What can hang from each mark:
zubi: dobifim vekep
neze: bigir gube
nozuf: mibaf nufet zuto
dobifim: bigir neze vekep
vekep: dobifim lavu
zuto: geko nufet zubi
bigir: liligar
geko: nozuf pebosug
gube: lavu
pebosug: nufet sareg zuto
mibaf: geko lavu
liligar: dobifim nozuf tati vekep zuto
sareg: dobifim gube lavu liligar neze
tati: bigir lavu
lavu: dobifim gube
nufet: bigir geko zubi zuto

Known rows, with every way that one mark hangs from another:
[geko [pebosug nufet [sareg [neze gube]]]]: [ -91   49  -27  -62  -19  -43   33    9   20  -40   -4   30   79  -15
   17  -37  -47  -76  -11   46   36  -51   59   -9  -95  172   48    2
   -6  -12   48   80  -92  -22    4 -269  -15    2   18   -5    4   38
 -168  -23   -2  -23   18   58  -32   -4   92  -17   31   56   33  105
  -68    3   74  -38  -29   33  240   41   15]
[liligar [dobifim neze] [nozuf nufet] tati [zuto geko]]: [ -62 -299  138  127  -73  -51   87   -6  143 -191  -31  204  -49  137
  263   15   -1 -207   10   10   64   25  -68    9 -160   13   48 -252
 -143  -98  -20   -7  200  -18   98   26  -61  227  -21  170  -43  -28
 -201  215   72  109 -230 -172   68   -4   85  -10   72   27   49  134
  -35  -15  -13  -62  -98   58  167 -226   97]
[nufet [bigir [liligar vekep]] [geko pebosug] zubi]: [-155 -299  -45   21  105 -109  -85   10   12  115 -168   -3  -52  111
  -85   -6   62   66   -5  113  -48  -57  -21    4  -64  202   74 -244
  -26   -6  -40  -90 -234  -55   55  -14    4   16 -123 -123 -100  301
 -169   80  -34  -28   47   -3 -100   -5   26  113  195  -41    9  -30
  -77  -34 -291   54  -79  -32   65 -200   63]
[vekep [dobifim bigir] [lavu gube]]: [ 145 -230  -75    5   -2   88   83   62  -37  -10 -112   51  -11   86
  159   69  -76   45  -80   76  -12  113   29   40 -101   27   21   32
   54  107  -53  -36   80  -33   29   27  -43   15   30   72   22    5
 -137  -48 -132   93  168  -49    4   69  123   73   18  -16   29  -34
 -128   36   49   52   14  -80  -33  -21    6]
[liligar nozuf [vekep dobifim]]: [  -1 -324   -9   57   -1   67   -8   28  120  -77  -14  113  -25   68
  150   12  -29  -53  -20   86   49   37   59   25   38  -75   28 -119
  -50  -50  -97   -9  135  -69  -34   57  -33  113   91   21 -130   14
  -71  130   11   31   -7 -132   -8  -36   66    6   20  -31  -28   -1
  -35   17  -26  -41   33  -28   36  -43   38]
[pebosug [nufet bigir geko zubi] [sareg lavu]]: [-107 -197  -40   -8   56  -29  -82    6   77  -40  -38  -33    7  194
  -96  -75   29   52    5   14    7   44   -5  -40  138  177   66   37
  -36   97   70    3  -95 -114   63 -154   81  -36  -37 -238  -32  240
 -152    2   -8   18   44   64  -47  -11  130   34   89  -29   27  -55
  -22  -50 -116  -52  -57  -46  273 -137  101]
[lavu [dobifim [bigir [liligar tati]] neze vekep] gube]: [ 160   -6  -27  148  -66  -59  156   25   33  -77   46   27  -85  133
  188   87  117  143  -73   59 -115   47 -139   32 -185 -120   -4 -136
   95   44   22    8   32   94   57  -65  -57  163 -183  188  -40   19
   72   67 -107  106  159  -31  -72   10   70   48   61   51   31    4
 -254    1 -172    3   -7  -66 -150 -128  -26]
[vekep [lavu [dobifim [neze gube]]]]: [  73  -82  -15   -5  -41   51   34   27  -91  -97  -88   24  -23   58
   26    2  -64  -34  -61   52  -36  111  -19  -43 -150   -7   31   13
    3   67   69  -18    9    4   66   -3  -44   19  -28  118   74 -108
  -72  -64  -25   70   91   40   -2   21  109   17    4   35   46   22
  -87   -8   82   30   22  -21   -9  -51  -14]
[pebosug [sareg lavu [liligar [dobifim bigir]] neze] zuto]: [ -80  -68   -4  163   -2  -29  -40   32  117 -130   76  147    9   42
  159  -27    2  -59    9 -109   44   13   20    3   57  -44   73   65
  -85   11   36   42  -45  -64  -12  -26   39  -69   -9  105   77   83
 -118   40  -68   76   51  -72   61  -28  102   25   11  114   52  104
  -62   11  173 -146 -117    2  650  -59   -8]
[liligar [nozuf [nufet zubi]] [tati bigir] [vekep dobifim]]: [ -20 -357   41   -7   -1   -5   56   41  192  -65  -35   39  -56  163
  194   48   -6 -160  -14   95   36   26  -32   37   23 -230   50 -139
 -100  -41  -25  -66  173  -81  -74  117   16  105    0   13  -87   50
 -179  206   29  107   -7 -149  -13   -6   88   21  121 -114  -37    1
  -27   -3  -51  -11   12  -28   14 -155  109]
[pebosug [nufet bigir] [sareg dobifim lavu neze] zuto]: [ -64 -135  -23  116  -18   38  -19   -2   71  -79   93   88   76   64
  126  -81   15  -83   19  -81   75   45   66  -11   82   94   83  138
  -33   44   66    4 -167 -131   51 -108   38  -62  -15  -68   44  202
 -220  -57  -26   35    4  -40   67  -50  143  -43   41   47   38   70
  -33    4  102 -125 -111    3  586  -95   59]
[sareg [lavu dobifim gube] [liligar vekep]]: [ -42  -12  -41  201 -139  -20  -56   31   43   20    6  192 -171   20
  109   26   34   39  -42  -73  -30   88  -68   27  167 -210   -2  -64
 -113    0   53   54  -26   -7  -26   56  -19  -86  109  114   52   18
   22   85  -56  124   88 -149  -38  -79   13   58   60   86   82   71
 -123  -15   49 -128   28  -71  114 -153  -14]
[nozuf mibaf [nufet [zubi dobifim vekep]] zuto]: [   3  160  -54  -17   23   26   17    5  -10 -127 -180  151   47   16
    3  -26   49   22  -27    9 -114   71  -14    5 -264   53   -9 -115
  -81   29  139  -63  -25  -83 -103  -10   85  -35    0   98   49  110
  -62   47   21   75  -84 -148  -66  123 -163   11  109 -104  -71   61
   34    9   32   31 -148   16   49 -363   87]
[zuto [nufet bigir geko zubi]]: [ -69 -127  -12  -63   41  -81 -117    0  -47   21  -11  -17   -2  120
 -107  -49   20   25   50   21    2   23  -47  -33   20  129   24 -101
  -42   48   39  -89  -65  -18  -22  -36   49   13  -80  -89  -78  225
 -193    8   -8    6   -1   -6  -98   49  -23   73   31  -26  -26  -53
  -10   -4 -189   10  -25    5  158 -100   89]
[neze [bigir [liligar nozuf tati vekep]] gube]: [ -76 -111   77   14 -126  -39   37   34   99 -182   99  146  100  -82
  139  -74  -33 -108  -38   78   -3   -7   20   33 -151  -21   50 -158
   17  -67  -20 -108   84  -45   30  -12  -38  142  -58  -16  -93 -176
  -18  140  -34   63  -74 -150  -36  -52   86   54   66   56   20   65
  -54  -51 -163  -14   77   17 -116  -26  107]
[gube [lavu [dobifim [bigir [liligar [zuto geko]]] vekep]]]: [  38 -112   20  115  -91  -40    8    7   43   45   -9   65  -53  195
  120   81   35  114   28   90  -59   47  -22   -4 -100   96   27   14
   72   -7   41  -90   54    5   88   -7  -27  136   20  133   73   26
  -74  109  -27   96  -21  -32  -50   -7   30  -50    4   -3   -6   20
 -133    7 -221   61    0  -79  101   -9  -20]
[zuto geko [nufet [bigir [liligar vekep]]] zubi]: [  12 -201   27   11  -52  -93  -65  -14  -62   -5  101   32   52   32
  104   -1  -55   24   78    7   58   67   69  -70    1  326   28 -123
  -85 -123   -1 -137  -70   51    6    0   13  232  -84  -61 -131   97
 -217  120   -5  -23 -140 -108 -143   75   29   30  -97  -21   -8  -54
    3  -22 -101    3  -15   90  190   33   66]
[tati bigir [lavu gube]]: [ -19   96   31  -58  -36  -99   91   56  -33  -37   61 -127 -103   25
  227   66 -156  211  -41  -34  -15    6 -108   10   41    0   34  -42
  -13   53  -48  -20   10   56  -53  144   -7  -13   10  -86   32  -36
   29   86  -66   29  113  -71  -63    9   17  -10  109  -40   39   19
  -60   -8   23   56   57  -15   25  -20   22]
[nufet [zubi [dobifim [neze gube]] vekep] zuto]: [  26    4  -35  185   81 -114   16  -22   65 -144  -71  136    2    3
 -108  -79   48  138   11   44  -74   -7  -44  -27 -220   80   17 -102
  -49   64   52  -72   82  -89  -89   70   25   -1 -132   49   64  134
    5  119   51  155   -9 -119  -49  -15  -28   81   51  -78  -47  -78
 -153   22   40  161   20  -50  256 -329   24]
[tati bigir [lavu dobifim]]: [ -56   84   68  -38  -28 -142   57   38  -31  -46    6 -221 -113  128
  143   55 -127  230  -40  -31  -35   36  -88  -39   13  -63   46    5
  -20   55   10  -31   14   75  -34  151   13  -21  -16  -68   87  -46
  -12   86  -41   29   84   -3  -57   15   38  -38   84  -41   -2    9
  -43  -23   48   30    4    2   22    2   18]
[zubi [dobifim bigir [neze gube] vekep]]: [ 155   83  -34   49  -33 -166   66   -1   78 -125    1  153   30   69
   66  108   61  100   45   14 -127   43  -65  -21  -86  137   15  -49
   57   32    9  -87  151   40  -50  -93  -39  160  -58  134   10   59
   46  115  -69   88    7  -40   23  -41   76   34  -27  -50   -7  -24
 -188   40   41  110  -51  -43   19 -254   23]
[lavu [dobifim bigir vekep]]: [  57   23   -3   49  -33 -117   43    6   40  -19   10  -38  -67  167
   43   71   85  133  -12   42 -116   35  -42   -3  -65  -88   -4   -4
   61   46   12  -33   70   69   26  -83   -1   84  -89  119   30   75
   -2   61  -47   77   64   39  -36   12   30    7  -14    7   -2  -32
 -129   16 -111   -6  -26  -43  -36  -44  -16]
[vekep [dobifim [bigir [liligar nozuf]] [neze gube]] lavu]: [ 157 -329  -59   38   56   77   93   72  -19 -144 -119   96   75  100
  158   86  -91  -33  -43  113   -4  127   19    0 -170   81   64   36
   67   66   20  -64   77  -37   30    6  -87  112  -61  115  -11  -44
 -114  -48 -119   94  123  -76    2   46  188   79   39   -8    4   -7
 -150   16   46   91  -35  -79  -18  -68   45]
[zubi [dobifim [bigir [liligar [nozuf nufet]]]] vekep]: [  63   68    0  262    9 -155   46  -71  113 -104  -69  110   45   73
   57  100  110  -33   17  -19  -62   23   57    5 -156  261    1  -43
   21   16  -58 -109   93  -40  -75   33   -6  144   34   81   62   98
   62  117  -37   93  -49  -92   15    3   28   17   53 -113 -115  -41
 -140    2   46    8  -55   -2  -41 -221   60]
[zuto [geko nozuf [pebosug [sareg lavu]]] [nufet zubi]]: [-134  -88    2    4   14  -48  -17  -28  -52  -77  125   38  100   91
   48   20   -9  -71   56  -53   85   75   -6  -28   34  237   32   -3
 -125  -12   25  -87 -108   23  -63 -163   47  111  -70  -40 -105  152
 -248  113   28   43  -91   39 -156   61   25   -3  -40  -40   28   49
  -36  -26   54  -52   -1   83  272  109   21]
[mibaf [geko [nozuf zuto]] [lavu [dobifim neze] gube]]: [ 103  -45   16  234 -207 -167   78    6 -108 -153   51   30 -116  146
  151  -35   56  300  -84  -44   16  177  -35   91 -136 -156  -19  -75
  -74   57 -145   75  -40  118   56   60    6   49 -135   96 -109 -101
  -63   87  -32   84   22   18  -65  -24   12    7  116   30  -26   90
 -148  -29   26   27  132    4 -328 -232   18]
[dobifim [bigir [liligar tati]] neze [vekep [lavu gube]]]: [ 258 -164  -66   65   22  -31  165   36   18 -120   33  207  -25   96
  266  251   54  -30  -38   84  -85   29 -130   31 -125  137   54    2
  103   52  -18  -54   64   60   18 -104  -96  253 -192  210  -98   49
   46   64  -84  139  137  -42  -23   13  119   63   46   21   43  -18
 -253   29 -114  123  -26 -124   50 -156   12]
[tati [bigir [liligar zuto]] [lavu [dobifim neze vekep]]]: [ -29  -14   61   10    5 -138  111   43   26 -124    6  -87  -89  125
  274   67  -95  225  -48  -12  -66   23 -116  -37  -79   -9   84  -46
   14   42   -7  -35   -5   90   -5  180  -39   96  -81   21   81  -34
   58  148  -56   50   52  -82  -75   12   36  -39  109  -36   -8   47
 -127  -25  -29  102  -82  -45   64  -67   18]
[liligar tati vekep [zuto [nufet bigir] [zubi dobifim]]]: [  57 -211   71   46 -181 -118  -64   -4  137  -16  -10  316 -108   -3
  143  -26   46  -91  -15   10   30  -58   42  -26 -105  126   59 -279
 -123 -132  -97  -89  147  -13  -23   53    2  164  -23   32  -94   95
 -194  279   37   63 -196 -141   10  -56   53   -1 -102    7  -20    3
  -50    9  -41    5  -44   19  414 -199   82]
[sareg dobifim gube neze]: [   9  114   40  117  -54  -60  -21   33  -27  -44    6  254  -27 -131
   80  -62   33 -160  105 -107    3   30    3   72   48 -232    6   47
  -89   15  136  -21  -55  -19  -18  -66  -20  -90  -83   67  119  -96
 -116  -40  -11   44  -45 -110   57   21  -14   34    2   90    8  157
 -100   33  302 -143 -122  -10  167  -40    2]
[neze [bigir [liligar [nozuf zuto]]]]: [-105 -124   47   58  -33    8   57   -5   21  -99   40   60  105  -24
  147  -16   -5  -43  -89   32    8   23  -10   51  -67   26   17  -50
    9   -9  -33  -69   33  -43   16   10   -2   94  -68   18  -80 -137
  -26   -3  -27   30  -68  -85  -47   13   -4   13  112   30    9   78
   -7  -23 -129    6  -11    3  -20   12   62]
[lavu [dobifim vekep] gube]: [  40   71  -23   60  -96   -7   77    6   16  -28   34  -20  -95   84
  102  -52   60  172  -51   40 -103   59  -63   19 -134 -192  -34 -124
   45   60  -10   17   15   60   51   -5  -19   62  -34  112   28   -9
   53   59  -64   60  129  -13  -78   25    9   14   19   24   43   12
 -150    8 -126  -27   41  -28 -203  -58  -51]
[dobifim bigir neze vekep]: [ 201  -24  -72  -23   52 -109  101   27   33  -72   58  136    0  121
  128  191   73   41   26   50 -111   33 -136   15   -3  134   14   36
   87   38    9  -23   98   80  -24 -191  -62  181 -171  183 -100  152
   42   38  -52  126   86   -7  -13  -28   57   32   -6    1   23  -38
 -185   55  -34   99  -33 -112  171 -122    7]
[neze [bigir [liligar tati zuto]] [gube lavu]]: [ -70  -71   83   11 -176  -27   19   36   77  -92   48  187   99  -42
  125 -107  -39  -58  -17   90  -17    1    3   26 -238   83   54  -97
   63  -46   39 -137   64  -58   89    9  -43  101  -28   27   29 -179
  -72  108  -52   98 -102 -136  -31  -49   72   14   56   61   25  103
  -70  -42 -215   61   58  -30   12   -8   86]
[gube [lavu [dobifim neze]]]: [  61  -46   -1   78  -81   30  -15    8  -28   33  -39   -7  -43  173
   22   19   15   68   -8   79  -14   79  -68  -31 -104   38    5   29
   47   10  127  -30    9   -6   66    7  -26   43   14  123   64  -52
  -78  -16  -10   74   55   34  -33  -28   57  -51   20   18  -12   37
  -95    3  -87   31   36  -62   66  -21  -29]
[vekep [lavu [dobifim [bigir [liligar zuto]] neze] gube]]: [ 109 -131  -28   96  -53   36  103   42  -65  -65  -67   84  -61   55
  171   62  -20    2 -121   48  -50   78  -55   16 -171    8   30  -67
   36   76    4   -4   19   13   91    2  -60   56  -76  174   54  -70
  -46  -54  -79   97  111  -21  -11   26   86   39   56   55   70   34
 -171   -1  -12   40   -4  -58   40  -88  -17]
[pebosug [sareg dobifim neze]]: [  56    2   27   61    9   -2   17   12   29 -133    2  108   -4    2
   45  -91   26  -51   10  -37   44   28   98   41   -9  -31   42   65
  -16   27   30   49  -47  -32    7  -45   22  -55  -33    6   57   12
  -89   26  -27   23   19   10   19   14   68   -4   -6    8    9   64
  -36   20  191 -112 -121   14  246   -4    6]
[liligar [nozuf [mibaf geko [lavu gube]] nufet]]: [  -7  -62   -6  123  -40  -15   38   10  -14 -151   29   66  -26   94
  175   -8    1 -111   27   23   28   66  -12   70  -42  -50   -9 -137
  -59   24  -46    0   31  -13   -7    7   12   75  -36   87 -100    6
 -120   36   29   26  -67 -115  -37   49  -15   -2  136  -60   -8   95
    3  -13  -78   14   29   21 -155 -206   98]
[mibaf [geko nozuf [pebosug [sareg lavu] zuto]]]: [-102  -61   -9  136  -45  -61   35  -18   17  -30   89  103   33   78
   89  -16   51  -20  -14  -68   49   55   65   56  -68   97   24   55
  -67   -6 -163   -3 -165   35    7 -120   15   17 -112   44  -80   72
 -176   70    1  -15  -17  108  -33  -49   86  -38   70    6   -2  115
  -59  -20   97    6    8   52  102  -33   -6]
[tati [bigir [liligar dobifim zuto]] [lavu gube]]: [ -60    0   72   12  -36 -136   91   63   34  -99   49  -58  -89   14
  347   45 -162  238  -85  -47    6  -54  -76    9  -64   18   73 -132
  -16   13  -78  -26   -4   51   -2  245  -30   48   19  -46   75  -92
   50  167  -83   12   35 -151  -41   13    5    7  138   -6   20   69
  -95  -20  -57   48  -47    0   10  -99   53]
[geko [nozuf [nufet bigir] zuto] [pebosug sareg]]: [-171   -3  -32  -52    1  -12   77   -8  -28   75  -75   46   89   16
   29    4   65    9  -83   20  -23   65   24   51 -201  118   -7    8
  -76  -12   -1  -17 -204   -1  -33 -232    9    9  -59   27  -32  160
 -216  -30  -30  -13   40   95 -127   19   14  -32  119  -44   38  151
   -2  -30   17  -73  -29   70  171 -105   31]
[nufet bigir geko [zubi dobifim [vekep [lavu gube]]]]: [ -34 -154  -42  100   52  -92  -83  -40   -6   15 -221   47  -72  149
 -148  -42   64  126   34   53 -100   65  -13  -23 -101  281   32 -198
  -29  118  -56 -154  -68 -107   26   61   30  -10  -63 -111   -2  264
 -104   70  -32   90   80    0  -55   24   64  114  147 -130  -11 -111
 -120  -13  -96   74  -16  -45   73 -335   71]
[gube [lavu [dobifim vekep]]]: [  35  -34   -1   49  -93    8  -31   -2   15   52  -14   14  -60  186
   41   21   25  102   19   94  -46   57  -33  -24  -90   14    2   47
   57   19   76  -61   30   -4   54   11  -12   72   54  109   77  -18
  -61   54   -6   75   45   28  -49  -12   33  -58   -6   -9  -14   20
  -93   15 -165   39   44  -71   20  -11  -33]
[liligar [nozuf [nufet geko]] tati]: [ -88 -207   66   99  -18   30   36  -14   87  -29  -35   56  -63  130
   39   21   76 -271   35   64   27   26  -38   37  -77 -112   16  -96
  -80  -23  -14  -30   78  -52    8  -32    0  122  -45   12  -65   22
 -147   72   49   36  -45  -43  -10   19   81    0  113  -37  -11   46
   39  -41 -153  -69   13   18  -58 -122   79]
[bigir [liligar tati zuto]]: [ -24 -166   71  144  -23   11   49   -7  100  -44  -32  128  -13  -33
  130    7   50  -77  -30    9   28  -84   22   18 -143  -22   60 -110
    8  -61  -45  -22  -13  -17   51  110  -28   91  -63   17    1  -47
   33  124    0   -7 -107  -94   10    6   14   -2   45   23  -24   50
  -36  -42 -143   22  -96   -3    2  -46   25]
[sareg [lavu gube] [liligar tati zuto] neze]: [ -74  -20   40  271 -156   -4    1   42   15  -55  -15  395 -176  -69
  184   44   15 -133   80 -104   26    9  -84   76  182 -191   23  -78
 -127  -10   36   50   -3  -51  -36    0  -39 -127   34  167   70  -35
  -53   93  -24  204    7 -216   19  -58   25   74   87  103  111  165
 -138    7  120 -111  -14  -96  546 -168    9]
[pebosug [nufet geko] [sareg gube lavu] zuto]: [-188 -114  -44   30    3   58  -70    9  162  -28   76   69   87   67
   35 -154   39 -164   -3  -92   25   54    6  -40    5   18   84  108
  -98   62   78   35  -81 -110   72 -172   70    5    3 -145   48  112
 -159  -41  -14  -52  -14   -8   26   -4  133  -46   10  114    2   58
   11  -59   76 -134  -90   10  394   25   20]

Rows:
[ 104 -129  -25   89   -4  -67   56   46   37   -8   29   93  -20    8
  175  167   21    6  -71   35  -28  -40    5   49  -22   84   42  -34
   59  -18  -58  -37   23    9   12  -17  -32  106  -43   62  -37   35
   20   61  -76   41   47  -78   -1  -14   25   58   40   28   -4  -27
 -128   -1 -129   14  -14  -54   27  -61   34]  [dobifim [bigir [liligar [vekep [lavu gube]]]]]
[ -58   57   -4  -37  -22  112  -17   11  -71  -88   63  126   85  -27
   55   38   22   83  -25  -63    9   35  -18    5 -105  -36    4  -48
  -67   -1   41  -80  -82  -26 -110  -95   50   20 -113    9 -115  -28
  -46   32   40   33  -40   -1 -136   67  -82  -10   26  -35  -28   73
   21  -16  -19  -45  -24   50  189 -141   76]  [geko [nozuf mibaf [zuto [nufet zubi]]]]
[  -1   27   52   38  -96  -73   44   36   17 -192   81  328   50  -94
  190 -105   -1  -85   66  -10  -39   24   63   76 -101  -64   53  -14
   27    2   16  -80  -42  -29   15  -23  -62   37  -67  126   85  -89
  -74   99  -53  145  -66 -181    9  -27   19   49   41   35   26  142
 -131   45   56  -31 -100  -44  138 -114   69]  [sareg [dobifim vekep] [neze [bigir [liligar zuto]] gube]]
[  99    2   16  -15  -26 -163   16   51   34 -146   27   49   21   65
   93   68  -35   88  -33    3  -12  -19  -54  -19 -124   66   25  -87
   15  -27   51   -3   93   48   37  -68  -46   87  -57  124   -5  -32
  -30   62  -60   66   10  -36   58  -36   78   80    8   86   16   21
 -119   25   17  -36  -55   12   22 -187   72]  [liligar [dobifim bigir [neze gube]]]
[ 100   13   65   65  -84  -96   66   21   33 -110   17   19 -133  121
   81   89   17   69    1   44  -44   15  -95  -23 -144  -15   44  -46
    5    1   19  -20   82   72   -3   -2  -32  119 -121   -6  -43    4
   -6  163  -24   82   49    3  -11  -14  119    2  -16   40   -1   -5
 -103  -27  -54   -3   34  -23  -35  -65   13]  [liligar [tati [lavu [dobifim bigir [neze gube] vekep]]]]
[  80   18   -8   -9  -76 -114  -54  -19  -29  -96  101  100   81   39
   58  -59   -1  -53  -10  -30   29   62  -12  -71  -99  222   -2  -70
  -73  -28   54  -96   69   38  -92  -24   32  176 -130   72  -42  -51
 -174    4  -29   36  -80  -21  -68   39   62   21 -112  -10  -47    7
  -41   29   92   31  -57   47  207  -93   58]  [zuto nufet [zubi [dobifim [neze bigir]]]]
[ 109   25  -40   16  -52  -41   82  -28   16 -133  -20  168   30   49
  141   47   21   33  -37    1  -86  104  -80  -15  -86  155   12  -35
   19   85  -22  -78  120    6  -19    3  -40  141   -7  131   15  -58
   -1   56  -47  102   33  -27   13   -9   77   13    8  -52   23   16
 -162   35  120  119  -26  -46    1 -210    0]  [zubi [dobifim [neze bigir] [vekep [lavu gube]]]]
[  20  -97   24   85   42  -41   22    8   40 -124    6   12   48   22
  141   35   -6   40  -60  -11   41  -40   -7  -23 -127   41   44  -62
   17  -45   28    5  -60   22   47  109  -42  112  -33   56    9 -101
   58   56  -37  -27  -12  -59   11   12   26   43   55   47  -42   40
  -74  -20  -66  -22 -117   21 -146 -112   39]  [bigir [liligar [dobifim neze]]]
[ -15  -30   34   96  -84  -39   34   -2  -24  -40   53  117   -5   35
   48   11   36  153  -12  -60    1   87   52   68  -45  -31  -12   48
  -53  -13 -140   -1  -54   41   -7  -42   17   18  -93   21  -82  -63
  -50   75   25    8  -49   46  -47  -22  -23  -15   65   -9  -43   65
  -33  -17   27   30   37   28  -95 -123   31]  [mibaf [geko [nozuf zuto]]]
[   6 -226   43    9 -105  -65  -28   49  114 -226   82  204    8   69
  241   11  -82  -45  -66   76   52    9  -35   -3  -80   49   47 -218
  -64  -95  -15  -32  189  -42   31   -1  -73  204   65  137 -125 -141
  -87  180   18   99  -60 -146   32 -108  105   39   52   84   27   86
 -109   22  -50  -73   49    3  108 -202  106]  [liligar [dobifim [neze bigir [gube lavu]]] nozuf vekep]
[-144   68  -40   14  -44  -43   52  -28  -38   73  -55  123   80   -9
   42   15   70  -46  -67    1  -33   61   35   25 -280  155  -26  -18
 -119  -52  -15  -59 -168    4  -97 -169   -1   80  -63  107   12   57
 -179   -1   -7   45  -18   47 -119   18   -3  -25   79  -61  -20  144
  -20   -7   89  -44  -20   64  104 -165   25]  [geko [nozuf nufet [zuto [zubi dobifim vekep]]] pebosug]
[  -5  -44  111  -28  -77 -125   22    1   90  -75   -8  -56  -54   91
  128   77  -47   33  -36  -36   68  -82  -36  -22  -60 -136   46  -98
  -58  -43   -8  -42  109   23    9  101   15   36   11   19    2 -116
  -81  186   20   30  -36   -3   58    8   79   23   64   15   -1   20
  -17    0   13  -53  -53   71  -28 -141   81]  [liligar dobifim [tati bigir]]
[  94 -136   72  -31 -119  -91    5   19  117 -156   28  159  -68   63
  186   61    9  -57 -111   -2   63  -31  -63  -15 -102    5   61 -171
  -80 -101  -17   15  141   19   33   49  -41  143   20   70 -119 -102
  -79  248   29   97  -48  -71   83  -85  102   43    0  103  -14   24
  -85    0   69 -102  -16   19   54 -184   80]  [liligar [dobifim [neze bigir]] tati vekep]
[ -44   98   46  104 -102  -38  -39   47  -35   -4  -24  136  -42   -2
   64  -21    0  -62  115  -10  -30   41  -69   15   11 -163   -6   32
  -38   14  186  -35   12  -16   26 -100  -10  -42  -21  100  131 -163
 -115  -32   -3   69   23  -56   -5   26    7    4   -7  102   -9  133
 -144    1  113  -91   15  -53  260   49  -37]  [sareg [gube [lavu dobifim]] neze]
[-190  -93  -14  -25    7   25   -9   -5  -17   56 -100   77    3   58
  -74  -42   63   -2  -49    5   -3   40   45   30 -178   78   43  -51
  -79    0  -76   12 -159  -13   15 -184   12   17  -21  -47  -54   77
 -153   42   -8  -40   33  104 -112   15   48   -3  113    4    1   79
   16  -39  -24  -80  -52   46  145  -54   12]  [nufet [geko [nozuf zuto] [pebosug sareg]]]
[ 103  146   -7  203  -24 -165   19  -72   81  -76  -75  106   12   59
  -10   96   94   39   23  -40  -68   18   51  -10 -121  279   -6  -27
   20   30  -69  -95  120  -24  -78   -5    4   80   49   57   49  108
   64  120  -28  105  -32  -39   34  -16   33   13   -3  -93  -93  -72
 -137   23  135   16  -24   -5   49 -184   33]  [zubi [dobifim bigir] vekep]
[  51 -147  -17   86  -58   95   98   22  -84 -112  -36   43  -21   50
  174   11  -43  -43 -128   59  -17  112  -60   12 -156  -23   18  -69
   16   84   14  -18   12  -10   82   30  -56   74  -62  142   11 -161
  -56  -79  -55   86  121  -11  -38   35  104   31   86   45   74   58
 -135  -13  -11   19   42  -33  -65  -52   -8]  [vekep [lavu [dobifim [neze [bigir [liligar nozuf]]]] gube]]
[ -61   82  -34   13   90    2   27    9    0  -78  -73   57   29   34
   14  -40   28  -26   45   -9  -74   45  -42  -11 -139   31   14 -104
  -74   37  146  -75  -26  -67  -52   34   67  -21  -54   35   97  148
 -156   88   59   63  -98 -175  -75  108 -121   30   79 -131  -34    1
   19  -17    0   95 -104   21  124 -310   82]  [nozuf mibaf [nufet [zubi dobifim] [zuto geko]]]
[  -8   51  -33   -4  -67   70   13  -15  -91  -80 -110  171   61  -59
   64   24  -60   59   -3   22  -10   34   85  -31 -263  278   24 -164
  -98  -98   36  -46  -78  -26  -39 -165   31   87  -29   52 -132   13
 -126   87   60    3 -152  -99 -130  125  -54  -33   33    1    4   64
   53    9   62   17  -91   87  253 -111   41]  [nozuf mibaf [zuto [geko [pebosug nufet]] [zubi vekep]]]
[-110 -147   60   33   23  -44   73   17   74  -43    4  -19   39    1
  201   41  -70   -9  -13   -7   22  -56  -13   22   25  -95   55  -91
   -3  -16  -52  -73   32  -23   -8  108   -6   38  -32   38   19  -73
    8   63   -3   -2  -59 -103  -35   12   -1  -15  155  -65   14   56
  -22  -11  -85   79  -71    6  111  -46   63]  [tati [bigir [liligar nozuf zuto]]]
[ -55  123  -43  -36   68   61   39   27  -30  -34  -57   67   21  -21
   32  -41   19 -104   11   -1  -46   22  -22   10 -170  -36    1  -39
  -36   22  124  -14  -57  -41  -33  -19   28  -51   -2   76   86  106
 -127    6   48   25  -40 -161  -65   86 -117    4   84  -67  -37   36
   60  -18  -25   34  -67   16  126 -234   84]  [nozuf mibaf [nufet zuto]]
[  30   76   37  142 -100  -31  -52   38  -31    9   -1  287  -40  -64
  103  -35   20 -143  123  -57   14   45   -8   68   28 -156   12   91
  -63    9  178  -58  -45  -50    2  -52  -28  -70  -28  100  148 -115
 -165  -33   -9   74  -38 -108   46    3    2    2    8   84    2  175
 -125   43  219 -110  -83  -51  235  -35   -4]  [sareg dobifim [gube lavu] neze]
[ -87   66   62   92  -75  -25  -71   58   35 -196   34  232  -10  -83
  131   -6 -106   -1  106  -38   16  -31   15   12   21 -160   38 -173
  -81  -48  109   26   46  -57  -60  -40  -50  -33    4  154   28 -180
  -49   66    5   93  -11 -192  -16    9   18  102   77   97   51  164
  -98   20   83 -112  -49   26  306 -237   99]  [sareg [liligar dobifim [nozuf mibaf]] [neze gube]]
[-106  -91  -55   23    3  -56  -16  -19  -21   87   32   12   86  -12
   79  -18   -7 -114  -28   38   43  -63   26  -27 -195  221   35  -99
  -44  -70  -24  -63 -182   13  -20  -83  -12   84 -105   84  -63  156
 -236  -38  -36  -65  -23    7  -56   21   47  -10   16   49   20   86
  -18   20  -61   34  -57   70  267   34  -14]  [geko [pebosug [zuto [nufet [bigir liligar]] zubi]]]
[  54  -52   14  187  -23 -135   26  -18  107  -62  -14   89    5   49
  110  138   66   43  -19   -9  -35  -24   22    9  -12   98   28  -83
   16  -18  -60  -87  120  -17  -47   37   -1  129   10   47    7   12
   21  124  -46   13  -59  -69   34  -29   38   22   25  -56  -50  -17
 -116    7  -36   34  -73   -2   -8 -195   41]  [zubi [dobifim [bigir [liligar nozuf vekep]]]]
